Below are the code and all the weights of a small trained network. Each question names an input and a target symbol and asks about switching units off, where a switched-off unit gives its printed mean instead of its output.

import numpy as np


def w(rows, s, z=0):
    codes = np.array(rows[::2]) - 128.0
    scale = np.full(codes.shape[1], s)
    scale[-1] = z or s
    return codes * scale


def norm(h):
    return h / np.sqrt((h * h).mean(-1, keepdims=True) + 1e-5)


def f(y):
    return np.maximum(y, 0)


def softmax(a):
    e = np.exp(a - a.max(-1, keepdims=True))
    return e / e.sum(-1, keepdims=True)


def log_softmax(a):
    a = a - a.max(-1, keepdims=True)
    return a - np.log(np.exp(a).sum(-1, keepdims=True))


def net(x, mask):
    ids = ['αβγδεζθλμστφψω'.index(c) for c in x.split()]
    T = len(ids)
    res = E[ids] + P[:T]
    u = 0
    for l in range(2):
        q, k, v = (norm(res) @ M[l].T for M in (Q, K, V))
        z = softmax(np.where(np.tri(T) > 0, q @ k.T / 4**0.5, -1e9)) @ v
        res = res + np.where(mask[u], z, O[l][:, -1]) @ O[l][:, :-1]
        u += 1
        y = f(norm(res) @ A[l][:, :-1].T + A[l][:, -1])
        res = res + np.where(mask[u : u + 8], y, B[l][:, -1]) @ B[l][:, :-1]
        u += 8
    return log_softmax(norm(res)[-1] @ U[:, :-1].T + U[:, -1])


Q, K, V, O, A, B = {}, {}, {}, {}, {}, {}
E = w([
[124,95,236,100,101,154,88],'α',
[119,159,173,110,214,145,142],'β',
[82,226,70,37,121,200,109],'γ',
[137,112,217,140,105,233,148],'δ',
[141,136,185,94,188,141,87],'ε',
[136,185,130,127,191,213,153],'ζ',
[166,107,152,2,76,168,147],'θ',
[167,38,205,109,117,171,123],'λ',
[22,141,46,204,161,148,146],'μ',
[173,180,233,122,231,174,139],'σ',
[228,150,37,178,65,127,108],'τ',
[90,152,220,118,87,159,135],'φ',
[73,89,108,63,153,149,238],'ψ',
[189,143,91,108,229,222,78],'ω',
],0.0066)
P = w([
[125,166,253,166,220,136,163],'0',
[123,175,234,163,193,132,164],'1',
[116,146,213,156,177,113,163],'2',
[112,154,179,145,158,105,157],'3',
[101,174,157,154,146,97,168],'4',
[101,155,114,147,124,86,159],'5',
[99,174,113,151,98,89,182],'6',
[83,203,73,144,80,102,191],'7',
[97,234,84,165,60,121,171],'8',
],0.0022)
Q[0] = w([
[160,121,46,213,73,3,72],'L0H0',
[188,132,101,152,127,226,139],'L0H0',
[191,24,53,75,120,68,48],'L0H0',
[179,116,58,222,67,104,105],'L0H0',
],0.0054)
K[0] = w([
[54,131,233,130,211,216,138],'L0H0',
[168,113,101,92,126,158,177],'L0H0',
[181,124,198,144,170,254,49],'L0H0',
[43,13,227,45,170,233,153],'L0H0',
],0.0046)
V[0] = w([
[180,185,110,68,112,68,92],'L0H0',
[4,88,140,26,174,75,135],'L0H0',
[121,114,216,118,229,200,88],'L0H0',
[104,144,104,205,129,137,129],'L0H0',
],0.0032)
O[0] = w([
[144,127,54,165,138,13,190,39],'L0H0',
[88,74,149,69,150,92,4,249],'L0H0',
[161,209,223,130,214,148,65,250],'L0H0',
[182,91,137,118,85,141,132,89],'L0H0',
],0.0038,0.0026)
A[0] = w([
[193,101,105,158,49,143,61,184],'L0N0',
[254,160,66,215,134,193,77,122],'L0N1',
[163,55,192,173,114,162,129,11],'L0N2',
[214,54,96,192,58,135,230,197],'L0N3',
[100,87,146,179,48,187,122,99],'L0N4',
[206,186,86,141,193,119,97,192],'L0N5',
[104,120,98,101,148,89,181,120],'L0N6',
[166,125,185,185,158,71,175,87],'L0N7',
],0.0043,0.0012)
B[0] = w([
[59,102,156,158,129,128,253,151],'L0N0',
[82,133,233,138,107,142,173,202],'L0N1',
[93,243,109,128,120,103,80,222],'L0N2',
[109,147,234,177,63,122,188,175],'L0N3',
[163,165,184,87,208,75,107,208],'L0N4',
[107,85,234,110,110,105,151,251],'L0N5',
[59,87,130,182,155,185,131,248],'L0N6',
[138,110,137,137,51,137,63,183],'L0N7',
],0.0039,0.0015)
Q[1] = w([
[118,142,138,70,135,154,112],'L1H0',
[211,105,6,187,76,61,131],'L1H0',
[45,181,85,95,158,175,74],'L1H0',
[173,85,2,189,132,97,170],'L1H0',
],0.0092)
K[1] = w([
[157,126,103,110,31,83,152],'L1H0',
[131,159,243,132,188,182,89],'L1H0',
[130,166,147,195,18,77,168],'L1H0',
[109,154,255,141,178,109,128],'L1H0',
],0.0081)
V[1] = w([
[217,222,98,67,88,164,19],'L1H0',
[73,170,57,142,181,167,64],'L1H0',
[194,37,155,80,147,138,161],'L1H0',
[120,123,176,255,135,116,80],'L1H0',
],0.0051)
O[1] = w([
[180,228,103,74,139,128,91,2],'L1H0',
[62,173,48,139,156,191,28,152],'L1H0',
[158,82,126,112,130,125,143,161],'L1H0',
[110,127,125,254,123,76,126,37],'L1H0',
],0.0074,0.0052)
A[1] = w([
[69,126,139,171,156,161,97,24],'L1N0',
[147,106,147,98,180,135,142,109],'L1N1',
[79,126,107,152,161,136,53,64],'L1N2',
[71,35,125,109,183,167,204,197],'L1N3',
[127,98,140,99,62,139,110,64],'L1N4',
[247,123,150,130,134,135,117,87],'L1N5',
[113,137,192,136,159,153,121,177],'L1N6',
[254,114,130,46,117,125,138,1],'L1N7',
],0.0074,0.0015)
B[1] = w([
[129,68,89,115,92,78,175,159],'L1N0',
[74,113,71,95,91,80,97,166],'L1N1',
[157,181,61,187,66,112,140,138],'L1N2',
[137,44,255,105,59,154,90,252],'L1N3',
[122,91,124,84,194,119,184,144],'L1N4',
[177,89,54,155,92,138,99,139],'L1N5',
[103,76,44,96,104,119,164,192],'L1N6',
[127,187,66,175,53,41,230,138],'L1N7',
],0.0061,0.012)
U = w([
[166,157,157,159,61,99,39,28],'α',
[69,133,100,137,200,46,152,135],'β',
[103,231,107,59,124,215,70,229],'γ',
[215,171,149,203,64,254,137,108],'δ',
[152,132,109,142,141,76,75,180],'ε',
[90,143,83,140,209,192,238,71],'ζ',
[187,160,67,44,71,56,205,85],'θ',
[231,100,72,174,62,123,79,115],'λ',
[43,129,33,228,68,140,90,129],'μ',
[196,161,182,160,219,100,151,250],'σ',
[148,132,139,183,105,117,199,41],'τ',
[48,232,216,146,90,67,138,11],'φ',
[74,46,183,52,106,178,70,163],'ψ',
[194,89,46,146,174,184,137,132],'ω',
],0.0069,0.0023)

Each question gives the input, a string of symbols that net reads in full, and the target symbol t.
The units are the heads (4 rows each of Q, K, V and O) and the neurons (one row each of A and B). Each row of codes is followed by its name. A weight is (code - 128) times the scale printed after its matrix; where a second scale follows, it is the last column's (O, A, B and U).
mask holds one flag per unit, layer by layer, with each layer's heads first. A switched-off unit (its flag False) gives its mean, the last column of its rows in O or B, instead of its output. The means were averaged over made-up inputs and are rounded, as every weight is.
A unit's drop is (log p(t) with every unit on - log p(t) with that unit switched off) / (log p(t) with every unit on - log p(t) with every unit switched off).
The circuit of an input: a set's keep is (log p(t) with only the set's units on - log p(t) with every unit switched off) / (log p(t) with every unit on - log p(t) with every unit switched off). Starting from the 12 units with the biggest drops (on a tie, the unit counted first), units are removed one at a time, each time the one whose removal leaves the highest keep (on an exact tie, the one counted first), for as long as the keep stays at least 0.8.
circuit, biggest first: the units of the circuit, biggest drop first
top k neurons: the k neurons with the biggest drops, biggest first
k most important neurons of layer l: the k neurons of layer l with the biggest drops, biggest first
drop of u: that unit's drop, to one decimal
input γ ζ δ ζ ε, target γ: circuit, biggest first	L1H0
input ψ δ ω γ γ μ ε, target μ: circuit, biggest first	L1H0; L1N2
input ε σ ω, target ω: circuit, biggest first	L1H0; L1N3; L1N5; L0N5
input ζ σ ψ θ δ φ σ, target θ: circuit, biggest first	L1H0; L1N7; L1N3; L0H0
input γ δ ψ β γ δ, target γ: circuit, biggest first	L1H0; L1N3
input γ ψ ψ δ γ λ, target γ: circuit, biggest first	L1H0; L1N3; L0N2
input ζ δ ψ δ δ μ ε δ, target μ: circuit, biggest first	L1H0; L1N3
input φ θ δ ω, target θ: circuit, biggest first	L1H0; L1N7
input ψ θ ζ, target θ: circuit, biggest first	L1H0; L1N7; L0H0; L1N3
input ψ ψ ψ φ δ φ θ δ β, target θ: circuit, biggest first	L1H0; L1N7
input α ζ σ, target σ: top 2 neurons	L1N3; L0N5
input σ ζ λ δ σ δ ζ λ, target λ: 2 most important neurons of layer 1	L1N5; L1N3
input σ ψ σ ψ δ θ λ, target θ: 2 most important neurons of layer 1	L1N7; L1N3
input ζ δ θ β α, target θ: circuit, biggest first	L1H0; L1N7; L1N3
input σ σ ω, target ω: top neuron	L1N3
input σ ζ δ φ δ, target δ: 3 most important neurons of layer 1	L1N3; L1N1; L1N5
input β ζ φ δ ε φ, target φ: top 3 neurons	L1N3; L0N6; L1N1
input λ φ δ, target δ: top 2 neurons	L1N3; L0N2
input ψ γ γ ψ λ θ ζ δ β, target θ: drop of L1N7	0.3
input ψ σ β θ ψ ψ θ ω α, target θ: drop of L1N3	0.2
input β δ θ β ε, target θ: drop of L1H0	0.8
input φ ε ψ γ ω, target γ: drop of L1N3	0.1
